Below is a small trained network, with its code and all its weights. Each question gives an input and a class and asks what happens when units are switched off, that is, made to give their printed mean instead of their output.

import numpy as np


def w(rows, s, z=0):
    codes = np.array(rows[::2]) - 128.0
    scale = np.full(codes.shape[1], s)
    scale[-1] = z or s
    return codes * scale


def f(y):
    return np.maximum(y, 0)


def log_softmax(a):
    a = a - a.max(-1, keepdims=True)
    return a - np.log(np.exp(a).sum(-1, keepdims=True))


def net(x, mask):
    res = np.array(x, float).reshape(1, 4) / 4 @ E
    y = f(res @ A[0][:, :-1].T + A[0][:, -1])
    res = res + np.where(mask, y, B[0][:, -1]) @ B[0][:, :-1]
    return log_softmax(res[-1] @ U[:, :-1].T + U[:, -1])


A, B = {}, {}
E = w([
[122,129,124,135,106],'x0',
[130,7,131,204,167],'x1',
[112,121,1,106,178],'x2',
[116,41,137,7,72],'x3',
],0.0073)
A[0] = w([
[144,126,120,139,110,71],'n1',
[121,239,135,56,124,104],'n2',
[118,69,128,171,146,69],'n3',
[100,81,130,70,108,10],'n4',
[130,113,111,131,135,57],'n5',
[116,138,127,147,141,94],'n6',
[126,162,119,179,151,78],'n7',
[136,160,128,179,144,57],'n8',
[128,81,141,163,137,85],'n9',
[120,169,106,96,132,82],'n10',
[109,110,141,129,143,131],'n11',
[124,137,253,138,109,155],'n12',
[156,135,156,126,130,52],'n13',
[139,68,122,170,135,78],'n14',
[127,133,122,118,145,109],'n15',
[136,152,125,178,137,76],'n16',
[152,107,124,145,119,79],'n17',
[140,108,127,114,109,40],'n18',
[122,194,139,219,155,28],'n19',
[124,173,131,102,120,35],'n20',
[111,119,13,115,149,111],'n21',
[119,124,207,144,113,108],'n22',
[128,141,117,163,112,102],'n23',
[135,91,137,105,130,62],'n24',
[121,41,117,194,144,36],'n25',
[115,125,226,147,98,71],'n26',
[146,136,121,146,116,59],'n27',
[112,115,144,134,143,132],'n28',
[138,87,147,83,94,51],'n29',
[122,117,13,113,147,89],'n30',
[126,77,140,50,96,16],'n31',
[135,190,125,106,108,2],'n32',
],0.015,0.0021)
B[0] = w([
[129,105,119,145,139,129],'n1',
[84,96,191,210,3,252],'n2',
[109,132,170,159,48,192],'n3',
[75,137,163,94,212,207],'n4',
[140,127,119,114,96,141],'n5',
[128,112,144,93,135,147],'n6',
[110,107,150,72,180,186],'n7',
[93,132,146,91,187,182],'n8',
[96,115,142,161,61,181],'n9',
[120,148,137,178,74,170],'n10',
[121,151,143,140,113,149],'n11',
[238,159,25,122,114,255],'n12',
[132,119,86,157,140,148],'n13',
[117,129,175,172,62,191],'n14',
[113,147,99,129,119,136],'n15',
[104,113,147,93,180,177],'n16',
[116,125,136,149,114,146],'n17',
[119,124,144,128,165,151],'n18',
[67,139,169,55,235,232],'n19',
[115,126,160,142,71,169],'n20',
[220,155,20,124,135,219],'n21',
[187,111,52,134,130,203],'n22',
[134,96,144,122,172,154],'n23',
[91,130,152,101,149,167],'n24',
[108,140,192,183,13,221],'n25',
[175,143,20,138,132,222],'n26',
[125,117,133,128,147,137],'n27',
[103,127,115,134,101,147],'n28',
[90,125,164,80,190,202],'n29',
[231,114,32,134,150,216],'n30',
[70,127,181,91,239,231],'n31',
[126,110,185,159,79,182],'n32',
],0.023,0.0088)
U = w([
[179,195,56,146,145,214],'0',
[38,167,253,214,33,154],'1',
[13,170,226,60,250,5],'2',
],0.0066,0.002)

Each question gives the input, the list of numbers given to net, and the class t.
The units are the neurons (one row each of A and B). Each row of codes is followed by its name. A weight is (code - 128) times the scale printed after its matrix; where a second scale follows, it is the last column's (A, B and U).
mask holds one flag per neuron, in row order. A switched-off neuron (its flag False) gives its mean, the last column of its row in B, instead of its output. The means were averaged over made-up inputs and are rounded, as every weight is.
A unit's drop is (log p(t) with every unit on - log p(t) with that unit switched off) / (log p(t) with every unit on - log p(t) with every unit switched off).
The circuit of an input: a set's keep is (log p(t) with only the set's units on - log p(t) with every unit switched off) / (log p(t) with every unit on - log p(t) with every unit switched off). Starting from the 12 units with the biggest drops (on a tie, the unit counted first), units are removed one at a time, each time the one whose removal leaves the highest keep (on an exact tie, the one counted first), for as long as the keep stays at least 0.8.
circuit, biggest first: the units of the circuit, biggest drop first
unit that matters most: the unit with the biggest drop
top k neurons: the k neurons with the biggest drops, biggest first
drop of u: that unit's drop, to one decimal
input [7,5,-1,-4], class 1: unit that matters most => n25
input [3,6,-5,-7], class 2: top 2 neurons => n19, n2
input [0,6,2,-6], class 1: top 2 neurons => n25, n3
input [7,7,-2,8], class 2: top 4 neurons => n31, n4, n2, n29
input [-2,1,-8,8], class 0: top 3 neurons => n12, n26, n22
input [-3,6,-7,-2], class 0: top 4 neurons => n12, n26, n2, n22
input [8,8,7,-2], class 1: top 2 neurons => n25, n3
input [-6,-4,-6,5], class 0: top 3 neurons => n12, n26, n19
input [-2,7,-7,6], class 0: top 3 neurons => n12, n26, n2
input [2,-3,7,-8], class 2: top 4 neurons => n19, n12, n7, n8
input [-2,5,-5,1], class 0: top 4 neurons => n2, n12, n26, n22
input [7,5,4,-3], class 1: top 2 neurons => n25, n12
input [2,-6,-7,-8], class 2: top 3 neurons => n19, n8, n21
input [6,-3,-1,2], class 1: unit that matters most => n19
input [-8,3,-5,6], class 2: top 2 neurons => n31, n29
input [-8,1,1,-2], class 2: top 3 neurons => n12, n2, n26
input [-4,8,6,-1], class 1: drop of n14 => 0.1
input [0,-2,0,-3], class 2: drop of n25 => 0.5
input [-4,-3,-8,6], class 0: drop of n12 => 2.2
input [1,-8,5,-6], class 1: circuit, biggest first => n2
input [1,7,5,-2], class 1: drop of n25 => 1.4
